Each row is followed by its class.
[-152 -272 -289  136  367 -425  364  204 -175  -16 -335  404  -60  129
  180 -412   57  152 -430  142  198  326 -195  288  105  260 -436  -64
 -166 -194 -438  -50  238 -337 -390  170   -2 -211 -273  421 -218  115
   68] -> j_833
[-502 -340 -369 -201  114 -126   99  -67 -184   41 -332  133  109   77
  -81   29  -26 -469 -123 -169  120   39  -12  136  113   -8   48  135
   26   55  171  293  167   67  -39   70 -112 -131   26 -144 -166   11
   47] -> j_225
[  75  -27   94  -19  147  -28  143   90  291 -100  -97  191  117  -69
 -129  120  201  287   -1 -259   47   92   46 -114   -5  -41 -188   27
 -459 -131   85 -249   42   24 -270  -41  188  -47  123  129 -138 -252
   72] -> j_950
[ -75  -86   78  291   10 -478  230 -162 -382   78  -15 -263 -210  139
  233 -120  -91  459 -340  277 -112  250  -69  143  112  -49   88  -83
  -91 -228 -640  304  374  -18   13  140 -201  -56 -162  298 -148  -11
  -28] -> j_29
[  85  310 -263  -79  -96  -36   -4 -338 -529   71    1   79 -108 -115
  123  -34 -135 -143   17 -168 -192   50  172 -328  245 -203 -272 -224
 -205  -20 -472 -200  203  155 -119  -47    9 -134 -341 -339  180 -213
  348] -> j_583
[-164 -222 -344 -101  136   30  428  149  163  283  145  451  -83   10
  126 -133  399 -172 -464  364 -262  276 -445 -129   56  -13 -103  113
 -145 -135 -468  -74  287  270 -191   54  -12 -357  -24  326   74  391
  630] -> j_583
[ 120  -47    7   63  -17  -68  151  204  616  118  -87  360  184   34
   91 -294  105  226 -282  288 -216  298 -280  237  -42   85  -92    1
  -52 -133 -535   20  409  176   57  -12 -129  -89 -383   62 -117  237
  568] -> j_950
[ 271    9  310  168 -221  -83  187  -88  258   76 -265   50 -173  -84
  -77  -24  227  358   85 -130   62  112 -150   54 -122   83  114 -101
 -247 -140  -77  -44  -44 -192 -308  136  147  154   79  381 -154 -141
 -124] -> j_583
[-312 -606 -499 -148  214  -16  -97    1  434   13   47 -302  -60   68
  -63 -188 -183 -178  -31  481   72    8 -260   82   43 -310  -34  318
  110   46 -100   -7 -136  355   99 -130   92  -45  219 -591  343 -364
  384] -> j_225
[-186  -61   28  267  150 -177 -283  -72  345 -206 -276 -102   39   14
  291  -39 -271  399  -93   15   57   91  -13   48  214  376   90  480
  303 -150 -428    7 -170   75   61   56  278 -392 -574   29   72  259
  176] -> j_448
[ 271   70  248  166   47   -3  175 -160  231   26 -130   78 -124  115
   97  122  217  417  116 -105 -162  -57 -138   62  153  -26  193    1
 -192 -257 -227 -173  -30  -48 -257  100  303  -14    5  160 -126   20
   53] -> j_29
[  44   13  224   79   63   45  227 -208  324  -98 -305    4 -137  -52
   -2   28  304  159  141 -233   52   23  -59 -276  141  -27   61  122
 -304 -184 -235 -198  -16  169 -291   65  399 -137  -24  143  -24 -148
  200] -> j_833
[-372 -213 -103  -52    9 -107 -166 -251 -162  -59 -434    0 -329  117
  184 -169   18 -282  240  258  261  229 -207  -72  142  -89 -197  429
  -19 -175 -335   88  -72  225  -30   31  240 -251 -350  -23  256 -368
  239] -> j_150
[-559 -229 -351 -308  412   30 -242 -138  270 -240 -205   77    8   58
  228 -101    3 -498 -129  402  155 -205  -98 -309  -96  111   46  539
  402   47  157 -266 -210  212  150    5  284 -606   55 -327  300  469
  360] -> j_823
[ -92 -447  -62  101  356 -130   70  -29  262    7  186 -382 -227  292
  123 -387   -5  290 -373  183 -156   67 -658  251  284   43  211   71
  205   39 -283 -133   88  179  -89  106  148 -210  -23 -122  370  448
  269] -> j_823
[ 179 -516 -220  106  229 -211  -27   -1 -360   61 -104 -221  106  190
  314   57 -431   97  -51  274 -226   95 -460  434  -92 -499 -142   29
  120  -46 -137  299   43  -63   97  155  -29  -51 -287 -588  124 -176
  -67] -> j_950
[-264  -78 -347 -199   21 -116   14 -222 -206   94 -104   64 -136   94
  -30  -77  305 -402  -52 -260  230   -4  -32   91  115  -63  180  -59
 -217  110 -127   61   45   22   93  -64 -119  -14  137   80  -26   62
  270] -> j_583
[-427 -502 -626 -113  222 -168  -26  -60 -189   47  -97  166  -35  137
   14  -22 -109 -436  -91 -348  134   80 -117   12  210   24   44   28
 -127   70 -193  130  205  133 -104   75 -129  -66    7 -101   17  -71
  124] -> j_950
[  93 -899 -391   70  641 -191 -169 -314    4  -94 -249 -418   71  132
  155   36  203 -447  189  255  190  206 -344  345  411 -178   14  501
 -145 -239 -474  157  -43  154   39  -96  286 -152 -622 -554  360  243
  388] -> j_506
[-223 -316 -210  -10  102 -190 -159  -85 -108 -104 -252 -136   70   40
  102   44  165 -300   12 -410  184  -21   51  133  142   76   41  172
  177  118  144  336 -165  -87  174   29  -62 -169 -115  -39 -146  105
  -39] -> j_950
[ 130 -132  202  209   56 -103  258 -111  163  -27 -160  -13 -179   27
   82   19  208  336  -90  -74  -55  126 -201   44   11  -77  -80  113
 -208 -205  -67  -88   35   31 -294   51  229  -59  -29   41 -156 -116
    5] -> j_583
[ 177  -54  272  245 -148  -23  422  -57  281   88  -47  149 -150  -70
   94  156   85  403  206 -220   25  190 -137 -170   -3   91  -13  -15
 -338 -301 -217   -1   51  -82 -275   31  348  105  224  315 -135 -264
 -116] -> j_448
[-286 -492  -77    6  430  -12   31  189  800 -334 -305  283  358  -48
   99 -417  -39   87 -165  293  648   60  -64 -191 -129  145 -413  238
  110 -110  308 -304  181  386   71  240  208 -407 -221 -314   70 -201
  399] -> j_833
[  58 -170  260  -10  -15  189  260 -133  467  -52 -266  231  -49   57
  159  120  478  202  240 -270   94  -26  -75 -135   -4   92  178  179
 -404 -153   72 -157 -145  -84 -156  183  485 -147  326  265 -102   66
   50] -> j_150
[-390 -614 -407  -69   31   22  -38 -100   63   57 -251   56   31  -10
   91  -17   -1 -531   74 -151  312 -100 -218  231   87  145   43  196
  319   85  254  431  -51  -72  190   85  -30 -148   52 -188  -48  119
   45] -> j_506
[ -88   94   96    9  -63  172  340 -134  231  -48 -130  203   -1  -69
 -119   54  238   92  107  -59  101   -9   60 -227   18 -112  -42   -2
 -341 -154 -217 -182  114   77 -177  -29  250 -105  149  147  -83 -208
  189] -> j_150
[  87  -87  263   39   48   97  126  -34  425  -13 -225  149   98   21
   67  -47  410  200  149 -225  146   17   13  -54  -81   79   78   96
 -385 -199  -47 -151   33  117  -89  231  387  -84    0  127  -76 -124
  316] -> j_29
[ 342  219  237   74  227  -62   73  -27  240  -55   21  -26 -149  -21
  146  115  291  533  112 -326 -248   20 -176 -205  110  -57   67  -30
 -398 -112 -260 -377  -42  -25 -160 -157  261   99   11  395  -24 -134
    5] -> j_950
[ -16 -153 -301  -53  182 -331  -57    6 -323   18  -20 -137  -20  134
  -95 -276 -111 -326   75  -29  185  105  -86   35  299 -180 -200 -226
 -228 -119 -327  -82  275  123 -178  -70  -72  211 -272  189  160 -202
   -2] -> j_823
[-170 -276 -548   21 -140  -80  175 -100 -286  164  -36  168  111   54
 -136   21   37 -314 -339 -178    6  164   34  311  245 -126 -144 -138
 -302  151 -236  124  369  -64  -84  -32 -200  -20 -137 -200 -213  127
  230] -> j_225
[-276 -145 -332   37  172 -242  102   35  124   29 -117  106   37  159
   37  157  153  -74 -139 -476  -18  170   44   50  277  145   40   80
 -209   41 -173  237   20 -217 -118 -115  -36  -56  140  233 -262  197
 -121] -> j_950
[ -54    9 -117  -60  305 -148  368  -81 -314  169   13  345 -110  -84
  -92  -38  -86 -311 -270  176 -244  448 -434   52  308 -276 -250 -113
 -292 -353 -740  163  538  218 -290  -96   31  -32 -290  153 -150  232
  326] -> j_583
[-275 -528 -515 -130  356  -54  -21  -99  -56   -6  -57   64   65  173
  125   43  251 -379   -4 -217  144  -67  -86   34  306 -132   19  242
 -157  116  120   51  -24  185   80  -92  -88 -323   70 -276   41   99
  275] -> j_833
[-270 -623 -141  278  271 -124   54  347  207  111  -33   47   43  255
  369 -220 -284  456 -306   61 -391   62 -481  281  325  444 -242  100
  410 -187 -155  233   20 -196  -33  590  388 -305 -302   98   25  376
  169] -> j_368
[ 183  174  230   58 -100 -181  226   29  216   74 -213  199  -79  -64
   49   79  224  312   42 -236  -53   68  -74  -98  -44   13  -11  -63
 -248 -175 -232  -55   43 -146 -328   50  180   72   84  396 -181 -122
  -76] -> j_368
[  61  114  241  -40   29  158  233 -137  185  -65  -23  166  -31   70
   60   91  425  350  101 -107    5    3  -75  -62 -108   30   33 -133
 -469 -158  -87 -182  -19   62  -71  207  297  -42  176  106  -43   35
  161] -> j_29
[-311 -730 -457   40 -196  192  161  180  638  -11 -314  150  -17  261
  155 -511 -247 -721   40  234   82 -406 -287  -25  325   57 -150  147
  434 -177 -291 -158   70 -185 -183  324  588 -374  170  468  317  294
  327] -> j_29
[-348 -403 -208  -76  172 -157 -186  -39 -316   43 -294  100  -42  119
  182  -15   93 -369 -144 -107  -46  -17   -4  192   45   -1  148  238
  -18  130  240  157  -45   23   34  101  -89  -43   13 -208  -62  -19
  -40] -> j_150
[-489 -228 -316  -16   84  -83   18   90   72  -74 -304   15   96  -90
   74   57 -236 -278  -83 -337   89 -116   68 -168  189   46  -55  202
  279  126   51  180  -24  138   -8  -64  122 -116  -24 -101 -149 -110
   53] -> j_506
[-405 -470 -545 -171  228   55  -67 -156 -131   -5 -180  -29  103  159
   87   39   92 -375 -145  -99   38 -190   42  260  111  119  160  129
  255   40   64  272 -167 -294   24  -29   27 -120  112 -270  -13  493
 -102] -> j_368
[-170 -615 -470    5  110  -22  161   67  586  -78 -173  334  306   70
  134 -243  157 -531  -78  415  228    8   76 -116 -168  114  -94  236
  399 -303 -321   76   17 -112  -97   29  261 -340   25  -79  -10  316
  265] -> j_448
[-178   64 -207  209  348   10 -139   50  295 -103  388 -180  -35  296
   72  -34  -85  403 -241  107 -212   14  -71 -152  547 -378 -417  143
   22  -93 -376 -362  144  498   74 -284  119 -350 -372 -458  228 -165
  584] -> j_950
[-257 -289 -342  -20  256 -174  -85  -10   53   18 -232  -52  100   69
  -70  188 -118 -248  -93 -348   19  -87   24  196  225 -157   -7  115
  -19   57  138  189  -18 -151    4 -125  -92 -123  -21 -221 -160  288
    7] -> j_368
[-516 -299 -440  -33  152 -265   91   46 -258 -103 -246   47   69  227
  427 -257 -155 -112 -283 -162  -41  -65  -41  144  236  114 -277  176
  241 -283 -316  -57  281 -104 -115   22  215 -532 -446  346   29  438
  106] -> j_833
[-298 -427 -447 -140   77   46 -188 -160 -103  -43  -53  -75   -5    6
   19  -64   99 -182   17 -156  268  -73  -25  135  168   31   74  -15
    6  140   61  116   34   69  183   27 -150 -136  -70 -130   74   62
   81] -> j_823
[ 121 -103  214  172   11 -170  226   -1  319    4 -291  -35 -171 -107
 -104  -14  165  229   -7  -12   15   55 -151   -2  107  -70   -8  -32
 -116 -269 -224  -47  -49 -139 -350   73  257   84  -35  355  -94  -52
  -15] -> j_150
[-386 -153 -409  -26   -6  -99  157 -108 -143   38  -37  156    1   87
  -63  101 -142 -193    6 -234  278   99   35  -27  124  -28  -61   -9
 -116   67 -148   36  207  -26  -84 -147 -138  -75  149   40  -89 -120
 -103] -> j_506
[-558 -413 -498  -32  201  -59   39 -155 -100 -103 -104 -145   42  126
  238    2    4 -268  148 -301  220   -6 -149   76  259   86  -58  243
 -103  134  -48   97  -81  140  192  -77  256 -200  -12 -308   91   72
  116] -> j_950
[-335 -180 -393  -39  208 -117   39   -4 -177   68  -83  119    8   84
   33   40 -192 -295 -157 -136  -30  -76 -165    8    7 -218 -128   39
  -14  180   51   67  197  -31   13 -151  -76   39  108 -304 -116 -144
  -28] -> j_823
[-476 -392 -465 -144  170    6   35 -138  -38  -51 -338  175    2  -21
  192   83   10 -332 -165  -75  324   40 -141    7  113  191   89  226
  154   81  293  208  -50  -22   45  181  234 -186   16 -222  -39   61
   29] -> j_583
[  73  -63   94   43  362 -361  -17 -143 -301 -130 -419  -37 -176  -38
 -370 -117 -361 -101 -356  -47    0  425 -209  377   -2 -227 -267   84
  248 -268 -151  219  223 -266 -454 -150 -166  -28 -439  -79 -219 -236
 -198] -> j_583
[-174 -269 -347  -74  -71   99  -81 -161  165   21 -122  103  210  -58
  182   28  -49 -140   56 -193  154  -84   43   48   42 -134  -48  166
   47  186  -13  -86   96  202  117 -153   -7 -137  -65 -505  -17  -40
  138] -> j_29
[ -64  209  149  -25  -21   63  270 -232  177 -107 -213  219  -81 -115
   -7  150  282  198   83 -124   48   34  104 -272  114   61   -4   -9
 -340 -178 -248 -183   17   65 -284  -37  391  -99  148   60 -169  -20
  137] -> j_583
[-355 -392 -433   58   47  -19 -225  -82  101  -65 -260   38   36   26
  233  201  -49 -159  -14 -373  110 -151   12  141  333  -66  -16  172
  179   35 -165   71  -41  165  103  -69   67 -160 -312 -157  -71   31
  134] -> j_583
[-285 -455 -449 -172  272  108  -87  -72  -42   -7 -218  201   37  163
  111  -27  236 -247 -147 -292  171  -85 -147  254  209   42   22   63
  100  130  136  102   44 -158   21   61  -53 -116  -89  -72  -95  172
   -1] -> j_150
[ -93 -168 -156  -80  446 -217 -310   48  205 -172 -335  214  -76  136
   45 -245    6 -333 -489  -67   43  -44 -250  -30  167   33 -424  218
  426 -160  125  197  106 -181  -74  131  135 -118 -361  -56 -166   -6
  259] -> j_950
[-321 -175 -411  -27   81  -12 -162  -45   59   19  -87   -7   41   65
  -47   19   85 -373  -30  -19   74 -232  140  -28   60  -17   27   60
  100   67  142   78 -160  -66  106 -124 -113  -66   94 -102   -9   98
   65] -> j_833
[-210 -390 -402  -16  256 -131 -154  -95  -63   56 -194 -118  -21   92
  165   87  213 -306  -11 -168   90  -71  -85  209  255  -71   69  196
   54   46  -39   56  -78   87  140 -219  -90  -40 -221  -60   -2   77
  172] -> j_225
[ 186   89  158   51   97  -30  336   48  170   23  -15  214  -70  -14
   58  -90  194  484 -146 -197  -73  196 -214    3   -9   71 -129 -138
 -419  -90 -179 -229  177  103 -235   81  108  -63   -5  196 -169  -92
  256] -> j_448
[-179 -397 -455 -186   -4   15 -226 -211 -213    8 -106   47  -44   10
  187 -120  214 -387  132  -54  314 -140 -115  101   76  -34  160    9
  -33  199   45   10  -71  165  237   30  -75 -126  -27 -194  120   13
  255] -> j_448
[  96   38  224  -67   90  145  356 -148  196  -11 -256  298  -15  -58
   31  117  330  195  150 -261   36  106 -126 -218  -59  132  111  112
 -420 -154 -180  -78   16  -12 -352  125  463  -94  220  158 -133 -159
  132] -> j_225
[-410 -592 -508   38   70  -60  -13   81  128   42 -133  168  106   26
  -97  -89   76 -400 -156   -6  193 -107   78   70  -11  184  -48  -37
  193   94   97  224  -88 -345   -9   52 -121 -162  269   50 -146  330
  -28] -> j_583
[-278 -543 -286  177  312 -186   50  115  119   31 -106  -82  -62  210
   50 -322 -135   28 -409  428 -183  272 -412  428  304   48 -247  185
   97 -214 -409  -30  399  120 -116   32  216 -231 -525 -174   40  291
  505] -> j_368
[  98 -112  242  123  -28  -22  248  -25  280  -54 -322  122   12  -99
   31  -33  189  215   27 -220  132   47  -58   68   -6  146   76   55
 -137 -118   62  -35  -65 -167 -190  223  357 -175   68  199 -176    2
   67] -> j_225
[-230 -614 -477  -61  258 -155   48 -108  164   -9 -292  116 -182  159
   51  -11  243 -399  -59 -101  336   21 -231   79  201 -126  -20  107
 -161   19 -210    8   37  -19 -203 -136   25   52  139   -2  -34   42
   64] -> j_583
[-414 -583 -433    2  -76   16   97  -14   36  -82  -70  -40   95   12
  -45  -98 -176 -251  142 -202  481  -28   27  -12  314   55   21  -13
   23   92  -67  143   40  128   46  135   50 -232  100   41   62   10
   89] -> j_150
[  96  211  172  -53   87  118  214 -159  247  -26   10  214  -35  -36
   57   68  402  468  -60  -94  109   53  -97  -55    2   -9   50  -61
 -368 -182 -150 -239  186  148 -139   33  241  -52   68   72 -124 -210
  228] -> j_950
[ 142 -131  171   45   75   -3   87   38  377  -16 -113  146   52 -141
    5   52  338  227   34  -65  -88  -57 -171  -42    1  100  -38   39
  -63 -154   64  -82  -96  -52  -52   92  218  -60   48  277  -98  -57
  126] -> j_823
[ 162 -603 -206  140  266 -302 -122  208  539  -81 -251   14   31  235
   74 -329 -309 -243    7 -165  241  247 -218  107   31 -424 -509  175
  168 -230 -362 -207  351  182 -160  -26  -53    8 -601    1  -60 -133
   92] -> j_368
[-388 -350 -478 -214  187  -31  180    9  -28    5 -151  300   94   55
 -111  -40  -56 -339 -150 -281  187   87  -86   -1   99  -73 -215  -70
 -270   33  105    2  292  107 -208 -117  -94  -53  175  -57 -149  -42
   41] -> j_823
[ 257  -26  250  102   20   83  227  -21  183  -21 -123  306  -39  -41
   61  -29  386  552   48 -172  195  160 -175   38  111  150  -44  -51
 -286 -292  -50 -186   97 -109 -172  145  294 -139 -167  492  -92 -166
  157] -> j_833
[ 153  171  223  134  -64 -155  247  -72  271   38  -38  132  -46   -6
   36  129  255  215  -55  -44 -124   28   -7 -143 -124  -53   46 -111
 -299 -222 -202 -175  113  -21 -225   -4  194   61  158  153 -143   18
   67] -> j_583
[-399 -427 -516 -190  389  -40 -109 -111 -131  -75 -189  -44  -51   35
  179   25  232 -278 -130 -336  213  -17 -176   71  278   82  -37  192
  -78  152  145  -45 -130  140   93 -136    9 -194  -80  -37  123  115
  188] -> j_368
[  20   33  192    7  123  -30   99 -124  196  -83 -267   15  -58  -11
 -108  127  238  184  187   21  -75  -55    0 -157  -99  -50   12   -3
 -250 -253 -112 -100 -167  -90 -214    3  211   45   76  172  -34 -121
   -6] -> j_150
[  21 -652 -474 -132  166 -162 -185 -312  195   30 -405 -192 -119   78
   44   25  302 -690   62  428   45 -157  -11  303    3 -439  116  395
   69 -140 -313  -40 -371   27 -157 -161  -78 -252 -136 -605  305  421
  383] -> j_150
[-175    6 -358  240  321 -518  200  -36    3 -104  -82 -189 -168  280
  207 -168 -444  219 -196   19 -254  271 -193  199  351 -221 -371   66
  186 -294 -775  103  250 -391 -222 -321   59  -43 -496  -62  -34  372
 -346] -> j_950
[ 101  -39  132    3   60   18  150 -161  240  -17 -163  124  -62  -36
  206   72  414  410  208 -145   58  -26 -146  -98  153   62  124   62
 -281 -177 -139 -271  -80  123 -152   94  381  -89   40  267  -38 -166
   92] -> j_823
[  51  -86  157   47  157    9  129  -52  276  -45 -151   60 -112  -11
   46  137  396  174  152 -103  -25   24 -159 -131  -38   48  -45   -5
 -296 -218 -142 -133 -123  -11 -221   52  304  -33  109  268   42 -107
   64] -> j_29
[ 180 -184 -127  227  507 -247   59  -17  139  102  -55  115 -119  212
  -53    0 -179  363 -253  325 -305   92 -331  282  452 -156  -85   79
  229 -312 -410 -143  155 -199 -366 -201   82  -39 -298 -167 -139  123
  146] -> j_225
[ 238  117  260  132  -21   39  187   74  552   28  -35  131   46  -34
  -26   91  189  484   10 -159  -42   61   -5  -92  -27  113  102  -21
 -261 -217    7 -155  -78  -11 -215  107  256   60   93  243 -121  -75
   81] -> j_150
[-177 -447 -245 -125  290  152 -108  -62  232  -35 -206  239  370   90
  -61  -41   58 -314 -357  280   80  112   78  173   56 -111 -124  268
   81 -316 -189   54  416  149  -21  -36  108 -351 -468 -406  -12  334
  570] -> j_448
[-289 -390 -658  -42  727  -78 -184  -34 -225  -42  165   87 -110  364
  244 -157   73 -361 -291  289 -419  -82 -393   22  394 -273 -443  252
  -40 -106 -454 -247  159   26   53 -339   60 -362 -183 -124  328  -25
  465] -> j_368
[  74  111  223   44   33   46  258  -78  241  -40 -176  289   -7  -28
  -12  186  198  304  116 -159   26  145  -86 -240   16  -18    6   -2
 -430 -230 -179 -196   94   40 -207  114  406  -91   26  209  -79 -197
  187] -> j_448
[-384 -301 -614 -190  -29   49  -33 -232   43   20 -246  142 -157    5
  -39 -152  213 -571   36 -187  282  -97  -43  -80  103   40   94   11
   54   88 -198   96   26  -66 -121  -70  -91  -59  100  165   35   15
  -10] -> j_29
[-364 -327 -447  -50  207  -46   37 -138 -159   11  -88   79  -68  109
   41  114   57 -380   91 -240  336  -12  -83  -69  322  -85   70  114
 -103   98 -124  151   34   97    6 -162  -10    6  151  -29  -17 -187
  -27] -> j_833
[-386 -449 -497  -66  150  -58 -210  -29  133 -103 -329   54   70   27
   59   47  156 -447   97  -48  272 -151  186   66  167   50   76  125
  265  -16 -119  276 -186  -80  176  -74 -120  -63  -97   17  -47   37
   12] -> j_950
[-110  -58  170 -224  157 -429 -294 -111  -66 -176 -475 -205   20  -23
  442  135   37  -39  -83 -104  108  -13  113   72 -259   -3  348  559
  519  -28  199  291 -169  282  239   84   -8 -253 -411 -544  -24   54
  171] -> j_448
[-140 -848 -582  329   96 -133    5   -5  370   51  -49  -13  247  -20
 -347  -87 -322 -402 -186  328 -106   17   45  436   62 -394 -476  171
  103 -135   63   76  153 -388 -138 -271 -170 -120 -162 -775  -72  361
  -77] -> j_583
